In the rows, zero is written as 128.
Rows near named flat spaces through zero (a row that begins with a name and a colon came from that space):
faka_dalom: [121 132 129 104 160 142 161 133 158 121 124 132  94 115 125 116 129 149
 119 131 144 109 137  98 140 130 112]
nalo_tevi: [134 117 137 111 105 108 172 113 121 115 141 165 137 142 118 115 141 122
 145 145 135 146 156 101 161  82 117]
kopiv_gog: [133 120 124 144 103 117 180  55 144 117 121 158 133 119 137 165 163 103
 156  94 144 138 146  91 150 117 140]
nalo_tevi: [ 98 105 167 137  72 101 157 122  92 115 117 168 190 153 140 176 167 105
 182 149 110 141  99 153 126 158 134]
zime_sedu: [130 103 136 126 114 116 132 128 132 149  48 116 143 103 127 156 106 143
 114 119 112 128 121 122 127 121 142]
zime_sedu: [166 124 125 114 110 134 151  90 155 124 109 111 131 100 130 126 108 140
 117  95 140 117 117  88 126 115 148]
faka_dalom: [ 93 102 100  93 122 130 193 140 133 147 150 122 115 158 130 131 132 167
  98 136 125 114 171  44 173 122 102]
papin_zeto: [149 135 118 156 150 111 105 150 149 104 136 120 128 129 115  98 107  93
 129 135 141 140 149 130 151 117 134]
nalo_tevi: [153 115 159 100 110 117 103 162 105 136  81 115 171  88 131  86  87 133
 118 146 117 153 107 157 101 109 115]
faka_dalom: [160 145 164  99  69 160 146  64 126  63 165 116 175 112 113  94  89 118
 133  99 215  75 100 114 111 173 184]
simi_dip: [152 121 154 116 112 108 150 106 128 131 106 163 132  91 115 132 143 131
 137 132 135 141 125  82 162  70 130]
zime_sedu: [108 118 131 183 132  91  58 165  54 161 101 143 166 146 124 170 168 101
 116 152  78 159 154 155 142 100 114]
nalo_tevi: [106 133  86 145 167 139  97 152 156 181 125  98  60 131 120 163 121 166
  94 120 104 112 125 107 144 125 140]
papin_zeto: [116 137 144  96 120 148 103 160 118 144 156 111 123 112 121 106 103 160
 115 146 142 109  85 129 117 149 135]
faka_dalom: [142 139 122 156 141 131  80 138 103 124 124 115 142 154 134 136 136 115
 123 124  97 130 126 186  89 136 128]
simi_dip: [104  88 134 115  28 104 234  61 119  95 143 163 179 188 115 175 140 122
 161 121 159 109 156  62 185 132 170]
simi_dip: [118 109 109 129 146 110 172 154 170 115 116 124 114 148 122 122 113 126
 127 140 128 128 160  90 169 127 120]
papin_zeto: [106 128 129 139 135 126 129 129 120 112 135 128 139 120 118 119 125 106
 114 130 169 116 164  97 161 147 128]
simi_dip: [170 159  98 169 163 147  44 103 101 151 121 101 118 123 150 132 146 113
 105  87  84 149 131 201  56 110 117]
nalo_tevi: [154 141 141 116 182 130 113 169 137 101 122 121 129  93 127  59 112 114
 106 145 146 134 153 123 128 116  87]
simi_dip: [ 94 139 153 132 127 130  79 152 100 153 138 136 135  86 135 125 134 115
 143 146 140 147  90 161 116 157 122]
nalo_tevi: [111  97 136 106  32 128 129 121  91 133 126  84 213 128 140 117  68 123
 122 116 152 129 105 135 107 184 162]
simi_dip: [157 142 139 143 200 116 119 136 154 130  83 154  96  69 136 118 162 112
 130 127 112 156 139 120 133  83  85]
kopiv_gog: [201 144 117 142 172 122 115 138 170 137 120 126  91 123 133 144 156 153
 127 118  60 131  87 114 114  70 123]
nalo_tevi: [144 144 158 114 149 133 102 158 111 124 153 129 148  79 139  90 142 125
 120 142 137 133 100 108 121 132  97]
faka_dalom: [149 125 157 115 139 124 168  95 149 117  67 166 110 105 119 155 150 144
 143 124 123 118 121 121 130  91 130]
simi_dip: [128 119 118 118 137 114 150 154 149 129 140 131 113 135 119 108 118 134
 126 147 127 137 145  94 163 104 117]
kopiv_gog: [ 94 118 150  90  53 133 147  93  83 146 167 148 153 113 114 125 120 141
 131 135 179 125 123  89 156 125 149]
papin_zeto: [ 86 126 120 135 151 138 132 143  90 124 154 119 154 137 143 131 162 120
  91 127 143 107 177  80 147 170  89]
simi_dip: [190 154 116 120 166 132 142 110 135 106 178 152 102 138 130  90 169 130
 122 124 110 139 156  99 130  54  89]
zime_sedu: [143 136 128 118 121 124 121 139 114 135 185 134 130 126 121 109 141 137
 119 140 130 130 123  78 156  97 121]
kopiv_gog: [133 133 121 150  98 132  84 108  90 106 156  86 204  93 149  72  92  59
 110  96 186 151 158 137 110 179 128]
kopiv_gog: [176 133 131 102 118 134 143 127 128 105 156 121 151 137 144  85 125 132
 133 126 111 139 115 136  95 111 107]
papin_zeto: [143 151 138 143 178 144  99 113 123 125  96 138 103 108 128 145 158 131
 115 115 119 112 131 152 103 119 117]
faka_dalom: [151 161 145 217 170  98   4 129  73 149  93 171 126 111 122 169 189  68
 156 136  76 182 120 240  98  74 126]
zime_sedu: [ 93 121 148 134  96 130  91 135  87 164 113 121 161 108 147 165 138 130
 138 128 112 136  78 165  96 172 136]
zime_sedu: [122 139 127 154 127 144  92 107 116 141 117 113 138 120 155 166 148 118
 141 100 106 129  87 184  72 177 138]
papin_zeto: [ 54  98 114 142  76 107 140 142 112 155 138 132 141 170 124 170 119 120
 152 148 128 141 131 138 159 166 152]
faka_dalom: [198 161 144 115 141 148 144  92 137  74 175 149 128 148 138 101 164 126
 153 116 116 116 103 153  80 107 117]
papin_zeto: [177 146 112 140 159 130 117 113 159 116 131 123 100 117 124 107 124 120
 123 110 124 135 136 127 123  90 128]
zime_sedu: [115 132 141 110 126 137 131 148 130 120 163 119 141 102 132  99 118 127
 124 137 162 118 113  94 141 160 121]
zime_sedu: [ 97 141 122 153 173 140 102 110 168 150  64 130  64  79 119 155 113 118
 134 110 154 128 128 169 124 147 147]
kopiv_gog: [104 120 128 133 108 123 157 118 116 155 161 148 130 150 144 198 193 155
 141 126  92 114  94  72 147 138 128]
simi_dip: [115 103 124 139 161  86 188 166 170 131 110 159 117 120 139 142 166 116
 149 153 100 158 149  58 192 103  86]
faka_dalom: [145 118 150  76 117 123 144 171 135 140 126 134 117 123 111  99 102 177
 125 166 111 127  96 111 137  86 122]
simi_dip: [150 150 130 118 154 142 147 127 131  90 190 141 123 150 133  98 159 125
 131 133 135 113 137 110 125 127 102]
zime_sedu: [ 91 149 127 156 177 126  83 142 132 138 129 150  74 101  94 122 126 106
 120 147 175 128 165 131 176 115 134]
papin_zeto: [ 78 113 145  64  87 149 174 141 119 143 169 119 135 113 124 113 106 175
 111 145 175  93 109  54 158 168 130]
kopiv_gog: [ 73 119  89 163  91 130  59 131  94 181 140  79 142 127 132 142  84 106
 106 110 146 148 138 159 125 176 160]
papin_zeto: [ 87 122 104 138 134 135 136 119 138 163 122 126  86 145 120 183 140 156
 116 120 122 106 134 102 152 138 146]
kopiv_gog: [106 108 134  82  73 128 192 113 131 104 146 142 134 168 103 101  86 142
 140 148 171 115 155 119 155 125 149]
nalo_tevi: [100 113 148 118  75 101 169 139 108 115 194 170 157 165 115 134 153 119
 167 168 141 135 121  86 184 122 135]
faka_dalom: [ 92 127 140 126 111 141 122 107 121 128 120 119 131  95 105 137 102 128
 106 118 198  91 139  88 162 164 164]
kopiv_gog: [132 108 151  92  85 118 130 167 130 143 116 115 144 120 106 119  80 167
 123 157 127 116  82 105 146 118 158]
faka_dalom: [136 156 107 149 181 144 106 125 138 100 160 118 116 120 149  77 134  81
 128 113 148 149 166 166 100 151  90]
faka_dalom: [150 149 126 119 132 131 132  89 128 137 177 156 103  89 127 100 154 119
 133 117 153 153 140  88 149  75 111]
papin_zeto: [ 68 111  83 139 116 112 146 150 141 123 175 112 125 154 123  77  80  80
 130 143 183 162 205 118 182 157 120]
nalo_tevi: [112 129 152 139 162 128  87 181 114 164  82 128 119 120 135 189 164 167
 122 148  64 108  66 149 104 146 122]
simi_dip: [115 122 129  99 160 137 191 132 184 102  97 140  84 134 119 112 110 143
 138 138 147 112 149 128 137 135 117]
faka_dalom: [135 147 116 156 126 124 105 100 120 137 179 142 122 117 137 133 161  99
 146 113 133 153 125 121 135 116 127]
nalo_tevi: [ 95  90  91 141  87 100 153 143 131 164 130 110 144 162 136 161 117 130
 127 129 101 150 143  91 165 133 137]
zime_sedu: [103 101 127 100 115 120 168 118 160 167  47 145  82 120 121 158 102 163
 148 135 106 148 120 164 123 100 137]
papin_zeto: [133 112 150  86 100 133 142 154 109 140 115 115 160 128 140 125 118 169
 120 141  99 119  87 125 100 137 118]
kopiv_gog: [149 131 140 131 124 118  68 151  82 202 120 133 134  92 150 165 175 162
 122 134  45 163  61 133  97  79 106]
papin_zeto: [131 131 178  99 118 137 109 157  95 110 120 123 174  94 121 100 113 137
 113 149 154 103  98 123 117 153 126]
kopiv_gog: [108 105 106 164 127 106 157 100 159 137  63 136 118 138 140 182 136 103
 155 106 107 152 149 153 131 136 139]
zime_sedu: [138 112 135 103  67 123 127 118 112 153 137 110 163 100 133 116  98 140
 123 120 136 142  98  99 129 119 146]
papin_zeto: [142 118 121 151  72 116  90 135  84 149 164 100 184 158 133 166 136 135
 115 120  92 120  90 104 127 137 161]
nalo_tevi: [164 132 135 113 139 116 144 152 145  97 137 148 109 169  97  98 114 140
 136 161 117 122 140 137 145  73 131]
simi_dip: [124 117 154  85  88 130 189 117 130  99 151 147 143 144 108 121 120 152
 135 145 163  94 123  75 161 127 145]
zime_sedu: [115 122 139  72 111 132 182 153 142  91 181 139 121 152  96  58  84 142
 126 169 188 109 160  86 176 119 125]
zime_sedu: [122 157 117 143 169 141 126  83 161 135 134 163  46 109 105 144 149 127
 139 116 158 122 146 128 151  94 142]
nalo_tevi: [154 113 127 106  61 141 156  85 107 126 128 108 167 171 133 166 125 168
 118 100 103  93  98 116  96 134 165]
kopiv_gog: [115 140 113 111 110 161 141 104 146 101 179  95 130 133 136  89  87 117
 127 105 186 107 129 136 108 193 145]
nalo_tevi: [107 133 123 140 129 146 116 103 128 128 110 114 124 122 133 147 120 121
 125 105 148 112 128 157 106 171 146]
simi_dip: [181 123 146 116 107 115 157 118 166 103 123 131 136 113 110 123 110 140
 136 125 136 111  97  75 154  95 161]
faka_dalom: [146 136 153 153 116 114 110  73 121 132  87 164 129  77 119 155 147  99
 152 109 146 149 120 140 134  93 151]
kopiv_gog: [145 128 136 167 152 114  96 130 125 140  82 121 157  81 162 155 161  98
 133 105  93 154 105 139 101 143 108]
[156 115 125 111 165 110 146 157 162 171  73 139  87  99 137 143 145 170
 124 138  60 155 108 103 132  60  94] : simi_dip
[127 126 133  86 109 134 163 123 147 111 145 138 100 139  87  89  80 152
 120 148 179 105 151  99 168  97 152] : zime_sedu
[152 128 150 120 136 143  98 148 110 137  80 100 155 115 144 150 130 161
 105 119  84 103  78 154  71 150 127] : nalo_tevi
[149 121 126  86 145 135 139 142 145 136  87 112 113  94 129  72  82 147
 105 130 130 146 147 137 110  96 100] : faka_dalom
[103 102 135 108  81 129 144 142 127 114 110  93 172 134 121 113  65 129
 117 131 165 108 127 123 133 182 158] : faka_dalom
[160 165  87 181 182 140  50 110 128 161 153 110  85 109 140 141 161 113
 105  91  98 145 131 141 106 100 121] : kopiv_gog
[ 97 121 136 159 101 116  96 140 109 119 126 117 167 132 122 139 108  91
 140 134 153 128 123 154 137 177 158] : faka_dalom
[100 149 134 125 124 138 117 128 129 127 199 147  98 126 106 117 131 127
 142 146 175 114 117 109 163 137 147] : nalo_tevi
[ 74 128  96 159 188 136 101 148 147 170  91 104  83  96 140 155 132 125
  98 113 130 129 157 118 141 165 109] : nalo_tevi
[130 157 146 125 136 147  68 156  99 117 193 108 146 100 118  82 115 120
 104 140 173 106 108 113 131 156 132] : papin_zeto
[143 118 152 114  75 120 151 100  98 144 141 151 162 133 141 174 173 153
 149 123  92 127  77 101 119 111 137] : simi_dip
[165 162 109 157 190 137  74 132 136 105 141 114 107 111 127  72 119  88
 110 116 143 145 168 165 110 110 106] : papin_zeto
[199 118 119 113  87 132 103 113 119 166  94  90 140 135 124 160 106 191
  93 100  61 112  75 117  91  72 167] : simi_dip
[ 76 108  95 144  85 118 138 114 108 144 158 117 146 158 129 139 115 105
 125 122 154 141 172 109 163 155 141] : papin_zeto
[168 157  93 144 180 152 126 103 169 100 148 111  91 141 148 100 133 110
 131  95 119 133 145 169  82 132 110] : kopiv_gog
[ 83 113 167  90  90 142 139 128  74 146 101 140 166 121 142 150 140 154
 132 141 124 118 100 158  92 167 116] : papin_zeto
[105  84 151  39 102 137 240 167 182 110  82 111 126 141 112 117  66 206
 113 156 146  69 110  59 156 159 138] : faka_dalom
[ 95 121 139 109  96 157  84 153  89 153 108  80 155 135 124 146  84 169
  93 129 129  84  87 163  87 193 161] : simi_dip
[133 111 142 133 119 125 139 120 120 113  46 126 154 156 133 166 125 134
 134 121  93 114 124 189  84 144 139] : nalo_tevi
[ 87 136 172 110 106 148  67 159  86 160 142 104 160  51 125 123 107 143
 104 139 177 102  65 102 130 189 146] : kopiv_gog
[143 130 112 119 108 138 159  85 149 114 148 125 123 137 137 115 118 120
 143 103 142 135 134 134 113 130 136] : kopiv_gog
[132 112 135 104  95 107 130 165  94 156 164 136 154 137 126 118 138 152
 121 160  97 147 115  82 155  84 110] : zime_sedu
[197 166 145 123 207 155  71 160 145 121 112 107  94  91 121 109 136 167
  85 124 100  89  88 125  92 101 115] : papin_zeto
[ 95 151 104 156 112 128  89 131 110 121 246 126 132 141 129  85 125  71
 149 137 180 157 145 137 152 160 131] : papin_zeto
[130 127 155 156  95 117 113  93  98 124 108 150 161 124 119 186 159 116
 142 117 130 112 106 124 135 131 165] : papin_zeto

Rows near named flat spaces through zero (a row that begins with a name and a colon came from that space):
zadi-delus: [127 109 154  78 112 118 117 127 115 126 154 107  87  71 119 147 133 124
  86  76 144 145  92 142 150 130 121]
zadi-delus: [124 123 146 179 121 116 144 159 147 133 200 145 122 103  80  97  84 168
 190 123 131 155 125 159 126 134 139]
dov-bato: [ 94 145 118 111  97 128 114 151 137 121 152 138  61 112 121 140 150 154
 154 118 136  90  59 192 131 117 146]
zadi-delus: [102 127 116 189 142 110 152 113 122 127 126 169 130  74  99 101 110 122
 154 131 126  71 103 145 149 102  84]
zadi-delus: [171 143 143 153 160 135 139 152 147 117 146 107 139 169 142  97 124 136
 168 147 113 179 173 109 107 137 142]
neka-seb: [ 87 148 105 165 164 135 132 125 127 145  68 138 125  77 123 121 134  96
  83 109 153  74 127 167 162 108  82]
dov-bato: [163 136 142 117 140 151  96 140 133 122 126 114  90 157 132 151 156 128
 130 127 129 135 152 139 128 120 134]
zadi-delus: [112 126 139  98  93 135 141 128 122  92 154 171  88 135 102 131 154 155
 151 132 119 101 100 127  96 126 148]
fod-mab: [147 126 154 111  85 155  87 141  96 115 148 175 134 148 128 182 133 144
 184 135 111  79 125 150 161 101 132]
neka-seb: [156 128 144 172 124 137  96 140 142  99 168 166 118  99 108 145 142 145
 189 137 116 140 157 126 121 113 163]
zadi-delus: [ 86 132 135 152 100 162 127 149 156 117 135 189 104 130  71 138 143 160
 144 142 144 101 152 144  99 144 166]
fod-mab: [153  89 141 115 130  98 122 124 128 156 148 124 121 128 102 127  99 139
 152 121 134  87  94 146 156 115  75]
zadi-delus: [121 127 152 124 100 161 110 133 115 135 115 140 103 140 133 161 134 118
 146 146 121  64 101 143 177 128 109]
dov-bato: [ 93 143 114 148 131 139 138 118 133 111  75 159 141  97 154 126 154 101
 130 152 122  60 108 112 145 126 118]
dov-bato: [ 51  97 114 158 124 113 192  92 172 127  76 176 100  86  82  82 139 115
 112 171 140  15  68  87 116 162  88]
neka-seb: [104 159 118 102 130 130 109 173 160 111 131 122  95  95 152 131 165 144
 137 105 148 127 100 176 121 128 166]
zadi-delus: [163  98 130  72 117  99 129 105 113 118 141 130 124 159 130 132 135 139
 143 131 113 107  99 103 111 115 109]
fod-mab: [ 75 134 119 171 145 149 169  96 104 135  74 163 142  99  89 111 118  96
  56 119 143  99 159 118 134 126  86]
fod-mab: [130 148 155 177 108 182 121 135 114 115 123 145 178 144 152 149 118 110
 149 164 103 159 188  87 149 151 167]
fod-mab: [128 134 153 147 139 167 152 102 126  76  72 170 130 119 148 124 177  87
 127 170 101  79 153  47 128 139 120]
neka-seb: [151 167 132 102 153 140 135 145  98  92 124 130 133 149 159 118 154 127
 133 106 116 148 151 139 114  99 127]
neka-seb: [138 126 112 140 179 138 151  85 146 119  29 112 142 149 165 109 169  69
  78 172 119  91 158  46 118 143  94]
dov-bato: [143 147 127 131 146 145 117  91 113  67  55 142 148  74 216 148 198  58
 123 158  91  81 122  48 156 113 127]
fod-mab: [143 118 120 133 153  87 151 118 139 137 141  79 132 103 150  90 108 116
 125 122 123 163  98 111 131 137 111]
dov-bato: [ 99 101 119 135 112 123 142 100 135 142 108 149 142 122 100 130 118 124
 101 144 136 101 126 100 119 146 121]
fod-mab: [106  79 131 163 131  94 144 108 163 160 146 130 104  69  62 106  95 133
 111 121 153 113 103 125 135 148  99]
neka-seb: [115 127 133 157 119 140 104 145 156 124 137 156 108  97 106 144 140 140
 155 135 138 105 130 146 134 130 150]
neka-seb: [180 109 127 158 149 117 107 111 139 142 150 100 126 151 112 131 116 128
 130 137 122 188 173 105 110 127 137]
zadi-delus: [ 69 144 111 122 144 112 165 109 114 130 103  97  99  40 135 101 131  92
  35  77 151 143  82 143 143 133 104]
fod-mab: [125 119 130 103  96 124 110 134 119 136 156 137 107 140 113 150 123 152
 147 121 130 110  97 160 133 119 133]
zadi-delus: [161 162  90  97 167 123 105 139 133 146 123  52  65 202 148 125 154 135
  91 108 141 188 137 181  90 109 137]
fod-mab: [ 94 144 127  91  80 165 108 123  79 116 117 177 106 146 110 180 151 136
 106 112 131  80 119 167 134 103 134]
neka-seb: [143 114 132 167 156 121 148 110 118 145 129 137 124 140  82 104 102 126
 124 128 130 119 152 131 129 114  79]
neka-seb: [139 134 100  50 130 114 106 125 104 143 121  89 132 166 143 153 138 136
  59  82 148 181 143 154  96 113 142]
dov-bato: [128 132  97  97 129 118 124 121 111 133 117 145 164 173 118 136 128 147
 105 115 137 140 162 138  85 109 136]
fod-mab: [105  87 127 134 127 102 142 105 162 156  96 112 133  85 133 116 115 103
 114 150 137  72  76  94 162 159  94]
zadi-delus: [139 130 146 117 120 156 109 118 113  98  99 160 131 121 147 160 164 107
 135 141 113  84 139 100 146 117 126]
neka-seb: [107 142 138 134 157 135 185 136 149 103 112 135  98 127 111  73 146 127
 115 131 133 124 132 110  95 147 115]
zadi-delus: [113 143 128 156 127 148 127 143 130 156 121 113  92 154 123 126 116 126
 141 142 131  95 104 174 161 128 104]
fod-mab: [112 124 112 162 154  93 173 106 135 166 134  37 153  90 153  75  73  94
  61 115 132 233 118  96 136 171 124]
fod-mab: [140 121 135 162 138 131 138 142 172 138 133 109 146 153 134 104 114 133
 157 166 123 156 153  95 115 166 151]
dov-bato: [148 112 132 104 112 119  77 158 140 142 132 153 156 129 143 168 127 149
 194 134 133  58 106 164 165 106 121]
dov-bato: [112 161 128 166 127 143 117 145 122 116 114 128 154  80 186 134 130 101
 161 139 112 110 107 137 180 122 137]
dov-bato: [187 114 142 145 141 107 110 121 138 125 173  72 129 113 155 125 115 119
 146 130 109 217 140  91 130 139 154]
dov-bato: [130 141 137 102 104 147  86 167 119 141 153 123 150 135 135 169 118 150
 127  98 144 170 155 172 139 127 169]
neka-seb: [173 147 124  91 139 120 107 135  80 115 131 130 154 160 169 144 134 129
 161 111 108 113 125 155 144  75 102]
neka-seb: [181 103 146 122 133 120 151 111 119 143 158  92 133 211 114 106  95 138
 138 150 108 181 154  88 104 145 115]
dov-bato: [125 127 142 148 112 146  79 192 171 175 160 119 127 139 107 156  98 166
 174 126 158 129 140 201 160 144 155]
zadi-delus: [112 145 138 142 120 155 130 138 125 120 119 136 113 127 134 133 137 121
 134 137 124 111 125 136 144 133 132]
dov-bato: [131 127 133  99 122 134 117 152 126 143 144 139  98 171  92 137 125 161
 138 111 145 105 127 183 120 114 115]
neka-seb: [123 139 127 175 150 108 146 151 163 150 167  62 105  92 137  83  94 127
 134 120 135 202 106 146 139 157 142]
fod-mab: [129 141 111 153 158 111 115 139 135 123 114 142 166  78 147 122 130 119
 145 115 134 115 138 144 143 103 120]
[132 117 147 128 130 152 127 116 101 140 110 146 132 143  95 145 118 118
  95 116 136 110 164 130 144 120  93] : fod-mab
[148  95 158 106  97 130  97 126 109 145 149 125 192 107 136 171  94 124
 118 112 128 164 156 100 162 142 143] : dov-bato
[177 133 116  64 158 125  82 174 147 172 109  76 154 220 158 149 127 150
 124 113 154 145 166 176 122 120 124] : fod-mab
[ 91 131 128 132 110 115 148 149 141 159 156  86 118 106 134 106  89 135
 122 116 140 156  78 158 151 159 135] : neka-seb
[ 94 128 137  56  69 135 117 132 106 130 150 103  99 112 145 164 133 133
  82  96 136 155  76 144 139 149 164] : zadi-delus
[104 142 111 201 156 112 173 139 154 129 142 141 163 108 105  66  95 140
 151 139 130 162 155 123 100 140 136] : zadi-delus
[ 83 113 121 155 150 126 195  87 135 108  70 193  96 116  74  80 151 112
 113 157 129  12 104  97 109 124  58] : fod-mab
[122 119 139 140 124 119 164 120 107 140 155 125 132 135  98 101  88 136
 122 118 125 149 124 130 129 133 104] : neka-seb
[ 90 107 113 191 156 100 184 105 147 164 122 121 133  95  73  68  78 120
  92 127 147 133 127 122 123 148  84] : fod-mab
[131 156 117  91 113 130 108 156 104 127 167 123  87 164 120 143 134 165
 142  95 134 145 110 205 113  96 142] : dov-bato
[ 99  93 133  77  79 121 144 109 100 137 162 170 125 149  49 144 105 168
  85  97 147 137 134 134  85 133 134] : neka-seb
[102 151  89 148 190  85 202 113 135 141 116  75  69 123 115  37 118 117
  83 106 140 143  80 160 100 120  69] : zadi-delus
[109 162 111 136 120 143 114 130 122 107 116 130  97 111 158 141 161 117
 133 133 119 114 102 148 134 115 150] : dov-bato
[104  87 128 111  83 123 114 115 139 125 131 194 186 107  92 162 122 150
 128 137 139 106 152  90 104 144 164] : zadi-delus
[118 102 100 112 145 109 143  73 119 125  48 156 190 116 145 130 145  89
  80 146 126  66 138  61 122 121  89] : zadi-delus
[151 126 131 154 159 136 132 118 154 111  88 135 125 139 147 115 158 105
 152 170 113  87 141  84 128 131 112] : neka-seb
